Below is a small trained network, with its code and all its weights. Each question gives an input and a target symbol and asks what happens when units are switched off, that is, made to give their printed mean instead of their output.

import numpy as np


def w(rows, s, z=0):
    codes = np.array(rows[::2]) - 128.0
    scale = np.full(codes.shape[1], s)
    scale[-1] = z or s
    return codes * scale


def f(y):
    return y / 2 * (1 + np.tanh(0.7978845608 * (y + 0.044715 * y**3)))


def softmax(a):
    e = np.exp(a - a.max(-1, keepdims=True))
    return e / e.sum(-1, keepdims=True)


def log_softmax(a):
    a = a - a.max(-1, keepdims=True)
    return a - np.log(np.exp(a).sum(-1, keepdims=True))


def net(x, mask):
    ids = ['ΔΛαβγεζηθστψ'.index(c) for c in x.split()]
    T = len(ids)
    res = E[ids] + P[:T]
    u = 0
    for l in range(2):
        q, k, v = (res @ M[l].T for M in (Q, K, V))
        z = softmax(np.where(np.tri(T) > 0, q @ k.T / 4**0.5, -1e9)) @ v
        res = res + np.where(mask[u], z, O[l][:, -1]) @ O[l][:, :-1]
        u += 1
        y = f(res @ A[l][:, :-1].T + A[l][:, -1])
        res = res + np.where(mask[u : u + 12], y, B[l][:, -1]) @ B[l][:, :-1]
        u += 12
    return log_softmax(res[-1] @ U[:, :-1].T + U[:, -1])


Q, K, V, O, A, B = {}, {}, {}, {}, {}, {}
E = w([
[225,158,159,155,115,96,74,167],'Δ',
[91,131,186,163,134,72,82,47],'Λ',
[146,77,143,189,222,91,172,123],'α',
[149,105,90,50,214,112,71,89],'β',
[122,119,105,3,165,142,135,86],'γ',
[103,51,81,153,164,148,167,149],'ε',
[204,114,162,153,80,116,110,131],'ζ',
[110,143,152,172,216,174,81,132],'η',
[33,137,149,107,108,89,98,148],'θ',
[91,184,84,30,98,121,196,124],'σ',
[161,167,37,139,147,100,143,99],'τ',
[147,204,208,58,60,108,121,78],'ψ',
],0.021)
P = w([
[254,101,67,210,2,249,105,85],'0',
[154,120,72,108,95,166,82,137],'1',
[145,133,85,111,119,155,87,142],'2',
[140,135,101,111,124,140,101,151],'3',
[135,135,113,107,126,131,108,153],'4',
[138,135,123,114,129,132,119,148],'5',
[126,134,129,110,130,119,128,159],'6',
[131,127,142,109,133,124,138,159],'7',
[125,135,145,105,138,107,144,164],'8',
[121,126,155,112,128,109,157,159],'9',
[118,112,157,110,135,95,168,159],'10',
[114,118,163,111,131,95,170,165],'11',
],0.0091)
Q[0] = w([
[18,144,112,137,174,103,31,36],'L0H0',
[254,162,159,74,49,135,103,184],'L0H0',
[33,126,220,79,111,176,169,92],'L0H0',
[54,200,91,208,78,52,182,94],'L0H0',
],0.0081)
K[0] = w([
[98,99,134,88,154,2,59,168],'L0H0',
[135,143,101,118,66,215,99,81],'L0H0',
[128,129,183,63,151,139,144,139],'L0H0',
[102,229,92,163,139,44,180,149],'L0H0',
],0.0088)
V[0] = w([
[171,125,197,92,98,152,86,181],'L0H0',
[116,60,177,119,118,150,103,115],'L0H0',
[97,113,176,222,112,94,101,244],'L0H0',
[154,2,123,123,120,57,76,118],'L0H0',
],0.0067)
O[0] = w([
[158,128,133,172,153,255,166,114,125],'L0H0',
[155,179,61,211,114,192,91,119,191],'L0H0',
[146,127,59,105,120,192,29,107,252],'L0H0',
[75,74,83,81,1,99,43,192,243],'L0H0',
],0.0066,0.0019)
A[0] = w([
[154,128,4,90,135,184,161,108,83],'L0N0',
[161,146,144,101,102,91,99,72,20],'L0N1',
[143,135,163,135,172,97,99,147,16],'L0N2',
[148,96,130,202,82,150,142,173,127],'L0N3',
[57,109,174,179,160,103,121,112,80],'L0N4',
[137,109,99,195,161,128,125,145,84],'L0N5',
[135,130,135,155,109,114,65,142,22],'L0N6',
[116,154,100,103,64,97,112,112,143],'L0N7',
[196,122,131,168,139,132,159,118,98],'L0N8',
[125,100,175,160,125,142,127,105,152],'L0N9',
[150,112,135,110,124,160,97,165,4],'L0N10',
[79,92,145,176,109,145,105,79,215],'L0N11',
],0.014,0.0026)
B[0] = w([
[202,50,96,90,79,216,75,59,215],'L0N0',
[181,35,95,130,126,155,96,60,168],'L0N1',
[121,178,81,120,69,148,125,80,142],'L0N2',
[107,181,113,140,85,85,89,205,191],'L0N3',
[113,107,23,133,76,198,52,128,218],'L0N4',
[137,70,98,146,113,86,70,182,168],'L0N5',
[2,62,114,146,117,137,222,172,209],'L0N6',
[233,171,121,91,124,214,83,75,254],'L0N7',
[130,165,133,39,147,112,51,157,148],'L0N8',
[117,162,22,155,186,133,135,125,140],'L0N9',
[129,106,189,163,124,160,152,110,144],'L0N10',
[57,192,26,144,77,84,129,117,247],'L0N11',
],0.0079,0.0063)
Q[1] = w([
[158,118,118,177,178,56,130,70],'L1H0',
[35,99,8,119,146,91,63,114],'L1H0',
[179,218,107,140,74,102,177,194],'L1H0',
[79,96,118,79,145,157,184,56],'L1H0',
],0.012)
K[1] = w([
[234,108,112,165,216,70,151,97],'L1H0',
[62,97,77,126,177,94,100,77],'L1H0',
[132,240,86,143,60,91,154,200],'L1H0',
[128,111,153,1,180,186,174,83],'L1H0',
],0.011)
V[1] = w([
[123,87,101,133,114,1,175,120],'L1H0',
[87,193,143,138,132,92,154,75],'L1H0',
[190,93,78,156,188,89,72,89],'L1H0',
[140,133,72,135,95,146,134,42],'L1H0',
],0.0081)
O[1] = w([
[89,129,57,89,92,111,165,55,106],'L1H0',
[50,125,97,18,157,146,109,136,113],'L1H0',
[92,148,98,146,193,79,210,93,165],'L1H0',
[12,99,254,96,108,97,68,76,251],'L1H0',
],0.0095,0.019)
A[1] = w([
[159,128,190,67,141,56,110,132,140],'L1N0',
[107,183,199,119,219,84,254,167,69],'L1N1',
[202,196,53,174,173,141,218,186,23],'L1N2',
[179,101,78,109,153,243,88,49,142],'L1N3',
[160,194,89,208,127,181,125,196,67],'L1N4',
[127,52,105,85,115,107,192,200,126],'L1N5',
[128,156,192,168,147,141,52,157,173],'L1N6',
[145,127,159,88,145,107,175,115,254],'L1N7',
[135,192,134,116,100,112,119,219,147],'L1N8',
[100,163,127,163,74,133,150,71,125],'L1N9',
[168,182,107,65,132,132,158,147,176],'L1N10',
[104,201,181,125,147,99,151,94,148],'L1N11',
],0.012,0.006)
B[1] = w([
[106,149,80,139,162,145,127,107,210],'L1N0',
[51,145,133,234,188,246,144,249,129],'L1N1',
[118,109,130,9,117,142,156,219,149],'L1N2',
[133,175,106,161,65,70,202,98,157],'L1N3',
[85,141,192,134,170,153,181,75,155],'L1N4',
[173,139,145,238,125,98,154,110,137],'L1N5',
[119,108,50,121,108,131,167,92,253],'L1N6',
[165,103,101,118,162,139,103,105,159],'L1N7',
[141,188,180,113,92,130,63,125,172],'L1N8',
[155,109,124,114,171,131,166,165,216],'L1N9',
[142,107,117,179,187,46,111,93,137],'L1N10',
[161,78,155,170,113,119,101,143,218],'L1N11',
],0.011,0.017)
U = w([
[149,97,131,114,138,179,163,112,84],'Δ',
[71,67,116,120,161,88,129,103,71],'Λ',
[134,94,10,88,152,114,197,156,92],'α',
[157,153,162,151,131,94,105,118,108],'β',
[158,155,118,114,151,52,111,121,98],'γ',
[176,78,101,233,111,121,135,155,196],'ε',
[129,189,151,196,137,119,112,57,2],'ζ',
[76,191,33,205,197,169,192,112,87],'η',
[138,180,17,124,104,168,64,125,208],'θ',
[207,67,67,112,246,203,50,135,217],'σ',
[211,152,58,73,188,86,140,2,167],'τ',
[144,140,92,102,189,134,128,128,115],'ψ',
],0.0063,0.0059)

Each question gives the input, a string of symbols that net reads in full, and the target symbol t.
The units are the heads (4 rows each of Q, K, V and O) and the neurons (one row each of A and B). Each row of codes is followed by its name. A weight is (code - 128) times the scale printed after its matrix; where a second scale follows, it is the last column's (O, A, B and U).
mask holds one flag per unit, layer by layer, with each layer's heads first. A switched-off unit (its flag False) gives its mean, the last column of its rows in O or B, instead of its output. The means were averaged over made-up inputs and are rounded, as every weight is.
A unit's drop is (log p(t) with every unit on - log p(t) with that unit switched off) / (log p(t) with every unit on - log p(t) with every unit switched off).
The circuit of an input: a set's keep is (log p(t) with only the set's units on - log p(t) with every unit switched off) / (log p(t) with every unit on - log p(t) with every unit switched off). Starting from the 12 units with the biggest drops (on a tie, the unit counted first), units are removed one at a time, each time the one whose removal leaves the highest keep (on an exact tie, the one counted first), for as long as the keep stays at least 0.8.
circuit, biggest first: the units of the circuit, biggest drop first
unit that matters most: the unit with the biggest drop
top k neurons: the k neurons with the biggest drops, biggest first
k most important neurons of layer l: the k neurons of layer l with the biggest drops, biggest first
input θ θ ψ ε η ε Λ η θ ζ, target θ: 2 most important neurons of layer 0 : [L0N11 L0N3]
input η σ Δ, target η: circuit, biggest first : [L1H0 L0H0 L0N0 L1N4]
input α θ ε Δ, target α: top 2 neurons : [L0N3 L0N5]
input β θ Δ α, target α: circuit, biggest first : [L1H0 L1N2 L0N5]
input θ σ ε ε Λ β σ γ σ, target η: circuit, biggest first : [L1N1 L0H0]
input ζ θ Δ, target ζ: circuit, biggest first : [L1H0 L1N4 L0N3 L0H0]
input θ γ θ θ ψ σ ψ, target σ: 2 most important neurons of layer 0 : [L0N4 L0N7]
input Λ θ β, target τ: circuit, biggest first : [L1N3 L0N0]
input θ β ζ, target θ: unit that matters most : L1H0
input ε ε θ θ ζ θ Λ ψ Δ θ Λ Δ, target ε: 4 most important neurons of layer 0 : [L0N3 L0N1 L0N11 L0N0]
input ε β γ θ α θ θ θ Δ γ γ, target η: circuit, biggest first : [L1N1 L0H0 L0N4]
input ε η Δ ε θ θ β ψ θ ζ, target ε: circuit, biggest first : [L1H0 L0N3]
input τ θ θ ε θ θ Δ, target τ: circuit, biggest first : [L0H0 L1H0 L1N10]
input Δ α θ ε η θ θ τ, target τ: circuit, biggest first : [L0N0 L1N3]
input Λ Λ ε ε α ε θ θ γ θ ζ, target Λ: unit that matters most : L0N11
input ε ζ θ θ θ σ θ θ θ Δ, target ε: top 4 neurons : [L0N3 L0N11 L0N1 L0N0]
input σ ε ε Δ θ τ ψ, target τ: top 2 neurons : [L0N1 L0N11]
input σ θ θ θ θ Λ Δ, target σ: 2 most important neurons of layer 0 : [L0N11 L0N8]
input γ γ Δ, target γ: top 2 neurons : [L1N2 L1N8]
input β θ Δ, target β: 2 most important neurons of layer 1 : [L1N8 L1N2]
input α θ α θ σ ζ, target α: 2 most important neurons of layer 0 : [L0N3 L0N5]
input θ θ Δ Λ σ Λ, target Λ: most important neuron of layer 0 : [L0N11]
input γ ζ Δ θ θ ε ζ Δ Δ θ θ ψ, target τ: top 2 neurons : [L0N1 L0N6]
input Δ τ Λ ψ ψ, target σ: 2 most important neurons of layer 0 : [L0N4 L0N0]
input Δ θ σ γ β ε θ α Δ, target Δ: top 3 neurons : [L1N2 L1N4 L0N3]
input η ε ε θ Δ, target η: top 2 neurons : [L0N11 L0N3]
